Here is a tiny trained network, its code and every weight. The questions are about switching its units off for an input and a class, where a switched-off unit gives its printed mean instead of its output.

import numpy as np


def w(rows, s, z=0):
    codes = np.array(rows[::2]) - 128.0
    scale = np.full(codes.shape[1], s)
    scale[-1] = z or s
    return codes * scale


def norm(h):
    return h / np.sqrt((h * h).mean(-1, keepdims=True) + 1e-5)


def f(y):
    return y / 2 * (1 + np.tanh(0.7978845608 * (y + 0.044715 * y**3)))


def log_softmax(a):
    a = a - a.max(-1, keepdims=True)
    return a - np.log(np.exp(a).sum(-1, keepdims=True))


def net(x, mask):
    res = np.array(x, float).reshape(1, 3) / 4 @ E
    u = 0
    for l in range(3):
        y = f(norm(res) @ A[l][:, :-1].T + A[l][:, -1])
        res = res + np.where(mask[u : u + 6], y, B[l][:, -1]) @ B[l][:, :-1]
        u += 6
    return log_softmax(norm(res)[-1] @ U[:, :-1].T + U[:, -1])


A, B = {}, {}
E = w([
[148,58,17,187,108,63,183,249],'x0',
[200,196,137,143,166,79,138,205],'x1',
[254,72,172,222,177,191,159,217],'x2',
],0.0077)
A[0] = w([
[113,114,118,143,45,104,95,180,162],'L0N0',
[203,91,156,129,154,100,220,146,56],'L0N1',
[112,144,109,185,119,135,151,149,29],'L0N2',
[92,111,150,142,89,139,157,140,41],'L0N3',
[69,101,254,80,179,186,197,217,2],'L0N4',
[132,84,150,94,186,137,125,92,176],'L0N5',
],0.0087,0.0016)
B[0] = w([
[2,144,174,189,92,130,183,180,188],'L0N0',
[124,81,110,99,101,25,113,36,252],'L0N1',
[159,199,246,144,164,117,117,126,143],'L0N2',
[183,106,135,105,82,145,219,146,125],'L0N3',
[75,158,163,85,195,72,193,191,204],'L0N4',
[89,70,20,142,156,178,88,188,185],'L0N5',
],0.0076,0.004)
A[1] = w([
[137,75,179,91,110,123,176,107,134],'L1N0',
[127,254,105,77,114,114,135,99,142],'L1N1',
[143,37,125,146,110,155,184,81,99],'L1N2',
[129,70,63,109,86,153,84,131,4],'L1N3',
[100,137,62,168,89,156,125,127,125],'L1N4',
[99,29,137,176,156,101,137,156,71],'L1N5',
],0.0099,0.003)
B[1] = w([
[121,45,60,94,78,140,210,135,167],'L1N0',
[213,95,240,178,112,138,42,234,244],'L1N1',
[180,2,165,53,116,143,176,211,201],'L1N2',
[76,89,141,77,58,171,78,130,145],'L1N3',
[52,236,148,141,136,219,135,123,175],'L1N4',
[206,125,133,94,44,210,16,139,254],'L1N5',
],0.0075,0.005)
A[2] = w([
[104,204,140,96,105,165,95,44,142],'L2N0',
[96,85,152,71,204,247,162,101,210],'L2N1',
[57,99,111,102,97,156,203,124,31],'L2N2',
[203,171,110,255,169,62,176,80,253],'L2N3',
[126,99,136,156,100,136,117,148,195],'L2N4',
[59,213,61,222,83,79,182,168,115],'L2N5',
],0.0083,0.002)
B[2] = w([
[178,72,100,216,85,140,113,142,191],'L2N0',
[115,157,80,209,210,114,170,58,253],'L2N1',
[140,185,101,34,129,161,254,123,168],'L2N2',
[111,180,97,6,146,90,204,20,196],'L2N3',
[109,152,116,139,83,117,180,124,181],'L2N4',
[67,166,93,179,183,59,92,180,202],'L2N5',
],0.0084,0.0057)
U = w([
[139,124,102,185,253,148,171,60,161],'0',
[173,170,245,130,119,112,62,195,124],'1',
[205,186,126,46,167,21,205,101,152],'2',
[58,202,88,164,112,52,139,197,189],'3',
[215,55,116,124,59,138,169,189,193],'4',
[103,119,132,216,90,176,30,40,79],'5',
[132,191,158,78,181,144,125,121,1],'6',
[71,127,77,84,80,199,213,81,132],'7',
],0.014,0.0049)

Each question gives the input, the list of numbers given to net, and the class t.
The units are the neurons (one row each of A and B). Each row of codes is followed by its name. A weight is (code - 128) times the scale printed after its matrix; where a second scale follows, it is the last column's (A, B and U).
mask holds one flag per neuron, layer by layer. A switched-off neuron (its flag False) gives its mean, the last column of its row in B, instead of its output. The means were averaged over made-up inputs and are rounded, as every weight is.
A unit's drop is (log p(t) with every unit on - log p(t) with that unit switched off) / (log p(t) with every unit on - log p(t) with every unit switched off).
The circuit of an input: a set's keep is (log p(t) with only the set's units on - log p(t) with every unit switched off) / (log p(t) with every unit on - log p(t) with every unit switched off). Starting from the 12 units with the biggest drops (on a tie, the unit counted first), units are removed one at a time, each time the one whose removal leaves the highest keep (on an exact tie, the one counted first), for as long as the keep stays at least 0.8.
circuit, biggest first: the units of the circuit, biggest drop first
k most important neurons: the k neurons with the biggest drops, biggest first
top k neurons in layer l: the k neurons of layer l with the biggest drops, biggest first
drop of u: that unit's drop, to one decimal
input [-2,-8,6], class 4: circuit, biggest first : L1N2
input [1,2,4], class 2: circuit, biggest first : L0N5; L1N1; L2N3
input [-3,-4,-7], class 5: 2 most important neurons : L1N1; L2N0
input [5,0,0], class 3: 2 most important neurons : L0N0; L1N1
input [-6,1,1], class 0: 2 most important neurons : L0N5; L1N5
input [-7,6,5], class 2: circuit, biggest first : L1N5; L2N3; L1N2
input [-8,4,8], class 0: circuit, biggest first : L2N1; L1N1
input [-4,-1,7], class 0: 2 most important neurons : L2N1; L1N1
input [-4,-8,2], class 7: 2 most important neurons : L1N3; L2N2
input [6,5,7], class 2: 4 most important neurons : L2N3; L1N1; L0N2; L0N5
input [-2,-4,-4], class 5: top 2 neurons in layer 1 : L1N1; L1N2
input [-6,-4,0], class 0: 2 most important neurons : L2N1; L1N5
input [2,8,-5], class 1: 2 most important neurons : L1N1; L0N5
input [-3,-4,-4], class 5: circuit, biggest first : L2N0
input [-2,-4,-6], class 5: 2 most important neurons : L1N1; L2N0
input [0,5,7], class 2: drop of L2N3 : 0.2
input [-5,4,-7], class 1: drop of L1N1 : 1.0
input [-5,-2,7], class 0: drop of L2N1 : 0.4
